Below is a small trained network, with its code and all its weights. Each question gives an input and a target symbol and asks what happens when units are switched off, that is, made to give their printed mean instead of their output.

import numpy as np


def w(rows, s, z=0):
    codes = np.array(rows[::2]) - 128.0
    scale = np.full(codes.shape[1], s)
    scale[-1] = z or s
    return codes * scale


def softmax(a):
    e = np.exp(a - a.max(-1, keepdims=True))
    return e / e.sum(-1, keepdims=True)


def log_softmax(a):
    a = a - a.max(-1, keepdims=True)
    return a - np.log(np.exp(a).sum(-1, keepdims=True))


def net(x, mask):
    ids = ['αβγεζηθλμξσφψ'.index(c) for c in x.split()]
    T = len(ids)
    res = E[ids] + P[:T]
    u = 0
    for l in range(2):
        r = res
        for j in range(3):
            rows = slice(2 * j, 2 * j + 2)
            q, k, v = (r @ M[l][rows].T for M in (Q, K, V))
            z = softmax(np.where(np.tri(T) > 0, q @ k.T / 2**0.5, -1e9)) @ v
            o = O[l][rows]
            res = res + np.where(mask[u + j], z, o[:, -1]) @ o[:, :-1]
        u += 3
    return log_softmax(res[-1] @ U[:, :-1].T + U[:, -1])


Q, K, V, O = {}, {}, {}, {}
E = w([
[122,57,127,94,134,87,170,150,135,83,107],'α',
[91,138,77,136,122,120,146,132,87,85,101],'β',
[105,101,106,120,80,115,90,181,192,93,139],'γ',
[116,96,161,93,125,86,104,97,146,159,114],'ε',
[73,147,121,73,108,155,115,131,165,187,65],'ζ',
[104,147,108,64,184,120,161,129,132,85,151],'η',
[76,199,118,115,137,98,180,116,122,178,154],'θ',
[114,195,154,117,70,113,145,167,121,102,152],'λ',
[209,185,105,177,160,107,84,165,109,217,165],'μ',
[143,108,146,76,79,122,140,111,157,73,220],'ξ',
[154,134,150,6,115,139,147,130,108,154,90],'σ',
[169,149,132,198,81,117,251,76,146,72,76],'φ',
[103,59,156,102,119,172,154,158,63,155,207],'ψ',
],0.021)
P = w([
[59,29,85,166,147,44,103,187,99,74,83],'0',
[68,147,123,86,136,23,150,222,194,121,106],'1',
[98,177,156,47,119,25,165,219,221,131,130],'2',
[108,187,160,33,114,61,145,198,212,135,156],'3',
[113,195,167,25,108,96,132,174,201,142,179],'4',
[124,205,165,14,93,142,114,163,167,153,192],'5',
[110,210,165,22,88,170,92,144,142,156,206],'6',
[113,219,196,2,93,193,65,114,108,145,206],'7',
],0.0064)
Q[0] = w([
[45,91,165,224,211,174,98,97,153,221,155],'0.h0',
[181,126,79,168,182,156,71,138,116,52,97],'0.h0',
[174,96,131,105,178,191,86,182,83,124,120],'0.h1',
[188,126,129,214,163,154,105,85,77,128,2],'0.h1',
[193,78,161,180,165,153,109,48,134,127,183],'0.h2',
[143,101,149,153,194,123,75,139,165,150,208],'0.h2',
],0.0086)
K[0] = w([
[138,118,5,189,187,1,45,253,163,181,82],'0.h0',
[15,61,107,81,88,34,108,49,139,91,66],'0.h0',
[170,99,122,105,175,35,34,206,150,176,107],'0.h1',
[46,68,104,100,98,95,139,96,150,64,56],'0.h1',
[15,69,30,97,134,57,140,158,75,133,82],'0.h2',
[20,111,146,72,89,79,185,96,155,129,124],'0.h2',
],0.0068)
V[0] = w([
[253,110,60,136,239,146,139,67,153,128,158],'0.h0',
[18,104,94,180,130,121,141,212,116,140,99],'0.h0',
[67,144,124,60,148,74,126,182,181,35,132],'0.h1',
[25,153,145,75,51,149,240,97,98,160,211],'0.h1',
[136,105,25,133,145,123,127,68,215,149,165],'0.h2',
[145,149,136,135,183,101,53,197,174,189,128],'0.h2',
],0.0067)
O[0] = w([
[52,95,119,142,159,139,145,66,201,211,191,30],'0.h0',
[196,98,138,97,178,194,122,221,189,34,89,143],'0.h0',
[62,126,161,147,154,143,105,151,180,154,193,177],'0.h1',
[65,242,215,152,153,125,116,143,86,61,69,254],'0.h1',
[92,165,223,145,177,136,98,1,153,148,102,98],'0.h2',
[44,138,72,169,107,145,90,209,73,166,60,187],'0.h2',
],0.0077,0.0047)
Q[1] = w([
[135,119,137,179,169,111,191,146,93,98,143],'1.h0',
[113,146,175,113,108,49,159,118,129,124,158],'1.h0',
[114,124,167,74,121,97,113,198,72,144,182],'1.h1',
[147,58,96,170,93,156,213,103,160,134,158],'1.h1',
[94,173,143,70,141,119,140,184,109,173,170],'1.h2',
[119,231,155,2,134,129,135,136,138,96,132],'1.h2',
],0.01)
K[1] = w([
[3,34,204,95,46,216,192,128,106,67,61],'1.h0',
[107,172,135,147,56,237,209,73,63,155,160],'1.h0',
[222,148,187,18,184,252,15,177,76,247,191],'1.h1',
[157,28,120,211,202,80,189,174,228,154,52],'1.h1',
[185,133,138,128,98,236,97,124,99,247,240],'1.h2',
[178,225,177,151,174,162,18,154,44,167,171],'1.h2',
],0.0056)
V[1] = w([
[216,165,93,225,103,168,107,140,112,177,171],'1.h0',
[128,129,106,110,55,152,228,127,151,94,67],'1.h0',
[206,82,132,38,83,151,100,115,97,162,157],'1.h1',
[98,95,135,160,2,79,90,141,167,54,183],'1.h1',
[159,171,80,109,128,116,12,100,200,102,77],'1.h2',
[150,77,188,155,221,212,58,161,151,185,154],'1.h2',
],0.0081)
O[1] = w([
[145,147,190,39,158,135,90,137,155,96,107,71],'1.h0',
[125,139,73,89,69,183,102,73,163,151,128,161],'1.h0',
[110,140,138,121,71,105,180,142,60,178,151,98],'1.h1',
[185,107,237,121,181,170,112,170,88,137,235,106],'1.h1',
[101,157,101,87,146,155,90,102,68,179,137,3],'1.h2',
[146,149,148,196,144,250,195,92,138,158,110,100],'1.h2',
],0.011,0.0039)
U = w([
[91,132,96,166,75,35,137,154,98,166,121,100],'α',
[55,112,83,172,82,220,56,140,76,129,109,119],'β',
[142,144,123,89,138,115,71,198,120,96,123,29],'γ',
[105,129,232,143,186,68,106,80,109,131,130,137],'ε',
[67,113,166,124,128,213,78,182,174,152,119,65],'ζ',
[138,129,15,71,218,178,177,101,49,60,164,135],'η',
[2,132,89,191,162,166,141,99,175,170,187,143],'θ',
[172,191,210,190,44,150,199,160,147,82,70,105],'λ',
[202,118,99,254,120,92,55,132,119,231,115,254],'μ',
[141,173,123,80,67,166,90,56,188,118,173,181],'ξ',
[154,176,143,104,170,111,152,144,102,148,66,85],'σ',
[59,124,145,181,145,98,45,79,131,68,46,129],'φ',
[103,61,127,160,103,139,173,131,191,159,149,117],'ψ',
],0.0061,0.0074)

Each question gives the input, a string of symbols that net reads in full, and the target symbol t.
The units are the heads (2 rows each of Q, K, V and O). Each row of codes is followed by its name. A weight is (code - 128) times the scale printed after its matrix; where a second scale follows, it is the last column's (O and U).
mask holds one flag per head, layer by layer. A switched-off head (its flag False) gives its mean, the last column of its rows in O, instead of its output. The means were averaged over made-up inputs and are rounded, as every weight is.
A unit's drop is (log p(t) with every unit on - log p(t) with that unit switched off) / (log p(t) with every unit on - log p(t) with every unit switched off).
The circuit of an input: a set's keep is (log p(t) with only the set's units on - log p(t) with every unit switched off) / (log p(t) with every unit on - log p(t) with every unit switched off). Starting from all 6 units, units are removed one at a time, each time the one whose removal leaves the highest keep (on an exact tie, the one counted first), for as long as the keep stays at least 0.8.
circuit, biggest first: the units of the circuit, biggest drop first
most important unit: the unit with the biggest drop
heads that matter: for each layer, one digit per head in row order, 1 if its drop is at least 0.15 and else 0, layers parted by /
input γ λ γ, target γ: circuit, biggest first => 1.h2, 0.h0
input σ σ σ ψ γ, target λ: circuit, biggest first => 0.h1, 1.h2
input ξ ξ ψ ε ε θ ε, target φ: heads that matter => 010 / 010
input σ ξ ζ, target ε: heads that matter => 111 / 010
input α φ η λ φ θ, target ξ: heads that matter => 001 / 100
input ψ η γ ψ η, target λ: heads that matter => 000 / 001
input θ ζ α, target φ: heads that matter => 010 / 010
input η ψ ξ θ ξ, target ε: circuit, biggest first => 0.h1, 1.h1, 0.h0
input ε μ γ, target γ: heads that matter => 010 / 100
input ξ ε σ, target α: circuit, biggest first => 1.h0, 1.h1
input λ θ σ ε, target α: heads that matter => 000 / 111
input μ φ ψ η α θ β ψ, target ψ: circuit, biggest first => 1.h2, 0.h1
input η γ η ζ α, target θ: heads that matter => 010 / 101
input ψ ψ α, target λ: heads that matter => 000 / 001
input ε θ φ μ θ, target θ: circuit, biggest first => 0.h0
input β ε α σ θ, target α: circuit, biggest first => 1.h2, 1.h1
input θ μ ζ θ, target θ: heads that matter => 100 / 001
input θ ξ θ ξ, target ε: heads that matter => 010 / 010
input γ φ θ η γ, target φ: circuit, biggest first => 0.h1, 1.h1
input ψ η φ β λ, target ξ: most important unit => 1.h0
input β ψ ζ ψ α ξ, target λ: most important unit => 1.h2
input γ φ φ θ σ, target ξ: circuit, biggest first => 1.h0, 0.h2
input ψ ξ λ ε ξ ε η, target ε: heads that matter => 110 / 010
input α ε ε ξ γ σ ζ, target α: heads that matter => 100 / 111
input σ β ψ ψ μ η β, target β: circuit, biggest first => 0.h2, 1.h2
